Here is a tiny trained network, its code and every weight. The questions are about switching its units off for an input and a class, where a switched-off unit gives its printed mean instead of its output.

import numpy as np


def w(rows, s, z=0):
    codes = np.array(rows[::2]) - 128.0
    scale = np.full(codes.shape[1], s)
    scale[-1] = z or s
    return codes * scale


def f(y):
    return np.maximum(y, 0)


def log_softmax(a):
    a = a - a.max(-1, keepdims=True)
    return a - np.log(np.exp(a).sum(-1, keepdims=True))


def net(x, mask):
    res = np.array(x, float).reshape(1, 8) / 4 @ E
    y = f(res @ A[0][:, :-1].T + A[0][:, -1])
    res = res + np.where(mask, y, B[0][:, -1]) @ B[0][:, :-1]
    return log_softmax(res[-1] @ U[:, :-1].T + U[:, -1])


A, B = {}, {}
E = w([
[155,58,85,26,75,101,117],'x0',
[127,126,128,130,129,129,127],'x1',
[128,128,128,128,129,129,128],'x2',
[16,144,121,116,62,132,120],'x3',
[128,129,128,127,129,129,128],'x4',
[130,132,127,129,123,130,130],'x5',
[131,132,130,128,123,130,127],'x6',
[137,172,67,132,155,125,4],'x7',
],0.011)
A[0] = w([
[112,155,148,188,125,130,140,172],'n0',
[113,113,141,140,126,144,124,151],'n1',
[127,150,128,165,147,142,130,185],'n2',
[131,97,169,111,126,136,196,193],'n3',
[106,176,76,148,146,125,22,174],'n4',
[136,160,146,186,146,132,117,77],'n5',
[96,125,139,135,137,116,139,160],'n6',
[233,96,74,112,133,120,66,132],'n7',
[138,111,133,124,124,135,145,177],'n8',
[235,129,146,148,185,118,165,109],'n9',
[127,85,87,65,99,118,144,182],'n10',
[208,112,135,155,178,114,155,178],'n11',
[205,108,87,123,132,129,88,135],'n12',
[160,135,133,126,136,110,127,154],'n13',
[28,151,102,107,59,128,102,2],'n14',
[147,78,149,124,120,137,192,62],'n15',
[124,114,110,149,130,113,130,161],'n16',
[163,126,113,103,140,134,120,128],'n17',
[114,147,126,138,129,142,150,150],'n18',
[138,63,89,63,63,116,134,16],'n19',
[138,80,108,45,83,121,128,154],'n20',
[130,140,117,152,136,146,133,112],'n21',
[52,135,168,171,111,129,168,143],'n22',
[116,194,180,195,180,130,117,152],'n23',
[78,142,189,158,131,124,178,155],'n24',
[116,185,72,141,131,126,52,23],'n25',
[156,124,110,126,132,115,104,133],'n26',
[136,142,142,157,151,132,129,142],'n27',
[11,147,88,106,69,131,110,185],'n28',
[96,115,143,148,110,132,166,153],'n29',
[147,86,180,123,103,130,199,154],'n30',
],0.012,0.0082)
B[0] = w([
[128,153,182,111,156,113,125,202],'n0',
[143,151,140,127,108,109,134,149],'n1',
[89,136,150,124,138,117,118,192],'n2',
[60,126,118,140,132,102,112,219],'n3',
[177,83,46,133,109,154,152,251],'n4',
[159,111,92,119,121,138,140,174],'n5',
[144,146,155,127,123,133,126,160],'n6',
[184,184,232,114,140,134,140,224],'n7',
[105,133,140,116,149,128,122,166],'n8',
[47,101,71,147,112,117,107,220],'n9',
[193,133,97,127,126,143,147,210],'n10',
[126,88,35,137,108,140,135,223],'n11',
[166,159,201,108,137,122,144,196],'n12',
[150,133,138,120,131,142,124,161],'n13',
[193,79,25,141,103,158,153,177],'n14',
[175,115,64,121,123,151,133,175],'n15',
[134,148,150,128,108,136,130,149],'n16',
[153,136,158,121,136,122,126,159],'n17',
[137,143,155,117,128,126,124,159],'n18',
[5,118,112,153,131,98,103,184],'n19',
[161,94,62,141,121,159,132,215],'n20',
[139,124,114,123,116,131,126,147],'n21',
[168,158,213,106,152,130,111,209],'n22',
[77,80,34,144,102,121,131,241],'n23',
[172,164,199,106,145,132,131,211],'n24',
[18,113,109,144,129,98,110,185],'n25',
[143,139,159,121,140,138,130,160],'n26',
[110,112,96,133,115,125,123,171],'n27',
[36,138,155,136,149,93,111,236],'n28',
[149,146,178,116,146,122,122,179],'n29',
[79,97,48,157,104,124,119,217],'n30',
],0.023,0.013)
U = w([
[9,136,126,156,137,64,62,56],'0',
[191,90,56,142,82,206,160,143],'1',
[195,236,249,71,179,136,119,254],'2',
],0.011,0.00037)

Each question gives the input, the list of numbers given to net, and the class t.
The units are the neurons (one row each of A and B). Each row of codes is followed by its name. A weight is (code - 128) times the scale printed after its matrix; where a second scale follows, it is the last column's (A, B and U).
mask holds one flag per neuron, in row order. A switched-off neuron (its flag False) gives its mean, the last column of its row in B, instead of its output. The means were averaged over made-up inputs and are rounded, as every weight is.
A unit's drop is (log p(t) with every unit on - log p(t) with that unit switched off) / (log p(t) with every unit on - log p(t) with every unit switched off).
most important unit: the unit with the biggest drop
top k neurons: the k neurons with the biggest drops, biggest first
drop when u is switched off: that unit's drop, to one decimal
input [-8,2,-7,-6,-7,2,-6,3], class 1: most important unit => n28
input [0,2,8,-2,-8,3,3,7], class 1: top 3 neurons => (n4, n22, n24)
input [7,-2,-2,2,-8,-5,6,-3], class 0: top 3 neurons => (n19, n4, n28)
input [-6,-3,7,-5,-4,5,7,6], class 1: top 2 neurons => (n4, n28)
input [-7,6,-6,1,0,4,4,-6], class 2: top 2 neurons => (n24, n22)
input [0,-4,-4,-4,-6,0,-1,-5], class 0: top 4 neurons => (n4, n3, n14, n9)
input [7,-4,-2,5,6,-6,2,2], class 1: top 3 neurons => (n14, n20, n10)
input [-8,4,-8,-3,-4,-2,3,2], class 1: top 2 neurons => (n28, n5)
input [-2,7,8,-5,-4,6,1,-2], class 0: top 2 neurons => (n4, n9)
input [5,7,-2,1,-6,3,8,-4], class 0: top 4 neurons => (n19, n4, n3, n14)
input [3,-2,-3,1,-6,2,1,2], class 1: top 4 neurons => (n22, n24, n0, n20)
input [-1,-7,1,-3,4,-5,6,-5], class 0: top 2 neurons => (n4, n3)
input [0,1,7,-8,-8,2,8,-2], class 0: top 2 neurons => (n9, n4)
input [7,1,-7,-3,7,8,-3,7], class 2: most important unit => n7
input [-8,3,-6,7,-8,-8,-8,-8], class 2: top 2 neurons => (n22, n24)
input [-6,2,1,8,4,4,6,-1], class 2: drop when n22 is switched off => 0.2
input [-3,-2,3,-6,-3,-1,-3,-2], class 0: drop when n20 is switched off => 0.1
input [4,0,8,4,8,-1,3,6], class 1: drop when n4 is switched off => 1.2
